Below is a small trained network, with its code and all its weights. Each question gives an input and a target symbol and asks what happens when units are switched off, that is, made to give their printed mean instead of their output.

import numpy as np


def w(rows, s, z=0):
    codes = np.array(rows[::2]) - 128.0
    scale = np.full(codes.shape[1], s)
    scale[-1] = z or s
    return codes * scale


def f(y):
    return y / 2 * (1 + np.tanh(0.7978845608 * (y + 0.044715 * y**3)))


def softmax(a):
    e = np.exp(a - a.max(-1, keepdims=True))
    return e / e.sum(-1, keepdims=True)


def log_softmax(a):
    a = a - a.max(-1, keepdims=True)
    return a - np.log(np.exp(a).sum(-1, keepdims=True))


def net(x, mask):
    ids = ['αζηλμξτφ'.index(c) for c in x.split()]
    T = len(ids)
    res = E[ids] + P[:T]
    r = res
    for j in range(2):
        rows = slice(2 * j, 2 * j + 2)
        q, k, v = (r @ M[0][rows].T for M in (Q, K, V))
        z = softmax(np.where(np.tri(T) > 0, q @ k.T / 2**0.5, -1e9)) @ v
        o = O[0][rows]
        res = res + np.where(mask[j], z, o[:, -1]) @ o[:, :-1]
    y = f(res @ A[0][:, :-1].T + A[0][:, -1])
    res = res + np.where(mask[2:14], y, B[0][:, -1]) @ B[0][:, :-1]
    return log_softmax(res[-1] @ U[:, :-1].T + U[:, -1])


Q, K, V, O, A, B = {}, {}, {}, {}, {}, {}
E = w([
[77,98,137,213,21],'α',
[106,116,96,104,62],'ζ',
[108,90,254,36,166],'η',
[84,111,130,120,29],'λ',
[109,145,94,48,116],'μ',
[96,183,156,124,183],'ξ',
[125,175,144,179,153],'τ',
[95,163,170,240,133],'φ',
],0.016)
P = w([
[97,88,81,155,156],'0',
[164,186,136,113,88],'1',
[55,143,91,112,132],'2',
[182,175,144,112,94],'3',
[126,15,67,190,151],'4',
[200,177,152,109,92],'5',
[6,134,79,115,143],'6',
[166,171,187,97,119],'7',
[114,22,79,192,196],'8',
],0.017)
Q[0] = w([
[196,208,134,98,97],'h1',
[49,194,136,108,111],'h1',
[196,255,187,109,49],'h2',
[25,219,183,99,101],'h2',
],0.013)
K[0] = w([
[200,144,151,123,110],'h1',
[204,66,95,156,157],'h1',
[197,91,249,86,117],'h2',
[145,30,157,127,175],'h2',
],0.02)
V[0] = w([
[157,133,158,142,213],'h1',
[153,138,7,180,88],'h1',
[88,104,218,238,27],'h2',
[152,214,83,231,145],'h2',
],0.012)
O[0] = w([
[49,60,202,155,184,99],'h1',
[253,76,23,178,188,61],'h1',
[161,103,216,169,57,129],'h2',
[167,39,217,95,218,2],'h2',
],0.012,0.0069)
A[0] = w([
[145,136,160,122,40,168],'n1',
[146,192,145,121,220,126],'n2',
[202,118,213,149,101,48],'n3',
[87,73,96,201,77,152],'n4',
[63,20,47,99,166,45],'n5',
[122,110,254,171,136,56],'n6',
[85,129,136,62,112,185],'n7',
[187,32,90,153,199,82],'n8',
[145,4,104,127,109,182],'n9',
[128,212,182,95,115,159],'n10',
[181,157,138,109,56,1],'n11',
[219,151,137,98,83,199],'n12',
],0.0098,0.0092)
B[0] = w([
[152,122,109,203,163,242],'n1',
[154,158,169,121,103,157],'n2',
[52,150,135,85,52,172],'n3',
[135,123,151,28,169,181],'n4',
[125,216,184,176,95,178],'n5',
[98,192,37,112,155,188],'n6',
[158,77,107,196,141,233],'n7',
[145,99,118,34,47,177],'n8',
[141,195,151,170,194,181],'n9',
[184,118,80,69,147,254],'n10',
[150,212,202,147,123,181],'n11',
[66,1,146,137,171,207],'n12',
],0.0097,0.017)
U = w([
[118,108,154,125,30,214],'α',
[133,81,59,74,137,64],'ζ',
[1,98,81,131,90,95],'η',
[134,86,97,207,172,157],'λ',
[149,201,101,152,60,164],'μ',
[63,178,190,191,148,141],'ξ',
[211,177,166,61,176,4],'τ',
[86,142,143,33,75,62],'φ',
],0.0074,0.0022)

Each question gives the input, a string of symbols that net reads in full, and the target symbol t.
The units are the heads (2 rows each of Q, K, V and O) and the neurons (one row each of A and B). Each row of codes is followed by its name. A weight is (code - 128) times the scale printed after its matrix; where a second scale follows, it is the last column's (O, A, B and U).
mask holds one flag per unit, heads first, then neurons. A switched-off unit (its flag False) gives its mean, the last column of its rows in O or B, instead of its output. The means were averaged over made-up inputs and are rounded, as every weight is.
A unit's drop is (log p(t) with every unit on - log p(t) with that unit switched off) / (log p(t) with every unit on - log p(t) with every unit switched off).
The circuit of an input: a set's keep is (log p(t) with only the set's units on - log p(t) with every unit switched off) / (log p(t) with every unit on - log p(t) with every unit switched off). Starting from the 12 units with the biggest drops (on a tie, the unit counted first), units are removed one at a time, each time the one whose removal leaves the highest keep (on an exact tie, the one counted first), for as long as the keep stays at least 0.8.
units of the circuit, in order: the units of the circuit, biggest drop first
most important unit: the unit with the biggest drop
k most important neurons: the k neurons with the biggest drops, biggest first
which heads matter: for each layer, one digit per head in row order, 1 if its drop is at least 0.15 and else 0, layers parted by /
input η ξ η, target η: 2 most important neurons	(n7; n11)
input η ξ η ξ φ, target η: units of the circuit, in order	(n6; h1; n3; h2)
input η μ ζ φ λ η α, target λ: units of the circuit, in order	(h1; n12)
input ζ μ μ ζ α ξ ξ ζ η, target ξ: units of the circuit, in order	(n10; n5; h2)
input φ ξ η ζ η, target η: 2 most important neurons	(n6; n3)
input η η ξ, target η: which heads matter	10
input φ τ ζ η μ ζ α, target μ: which heads matter	11
input α φ α ξ ξ ζ, target λ: which heads matter	00
input η η φ ξ η η ζ ξ η, target ζ: units of the circuit, in order	(h1; n8)
input τ η ζ, target τ: units of the circuit, in order	(h2; n12)
input ξ μ η μ μ ξ μ α ζ, target μ: 2 most important neurons	(n5; n12)
input λ ξ η, target λ: units of the circuit, in order	(n12; h1; n8)
input μ ξ η α α ξ ξ, target α: most important neuron	(n3)
input η ζ φ α α μ η, target α: 3 most important neurons	(n3; n8; n12)
input ξ η τ ξ ξ ζ φ λ λ, target φ: units of the circuit, in order	(n3; h2; n7; n4)
input α α η ξ ζ, target η: 4 most important neurons	(n6; n3; n1; n5)
input φ η φ ξ α, target φ: most important neuron	(n3)
input λ η η α τ η μ ξ, target μ: 3 most important neurons	(n12; n10; n4)
input ξ η μ ξ μ η, target μ: 3 most important neurons	(n10; n12; n1)
input η ξ α ξ ξ τ λ, target ξ: 2 most important neurons	(n5; n10)
input ξ τ α φ, target η: 2 most important neurons	(n3; n6)
input η η η ξ η α μ ξ α, target μ: units of the circuit, in order	(h2; n5; n12)
input ξ α η ξ ζ φ φ φ μ, target φ: most important unit	n8
input ζ ξ ξ ζ τ, target ξ: units of the circuit, in order	(n10; h2; h1; n5)
input μ ζ ζ ξ α λ, target α: 2 most important neurons	(n12; n3)
input α η μ, target α: 4 most important neurons	(n3; n8; n12; n7)
input τ φ η, target τ: units of the circuit, in order	(h2)
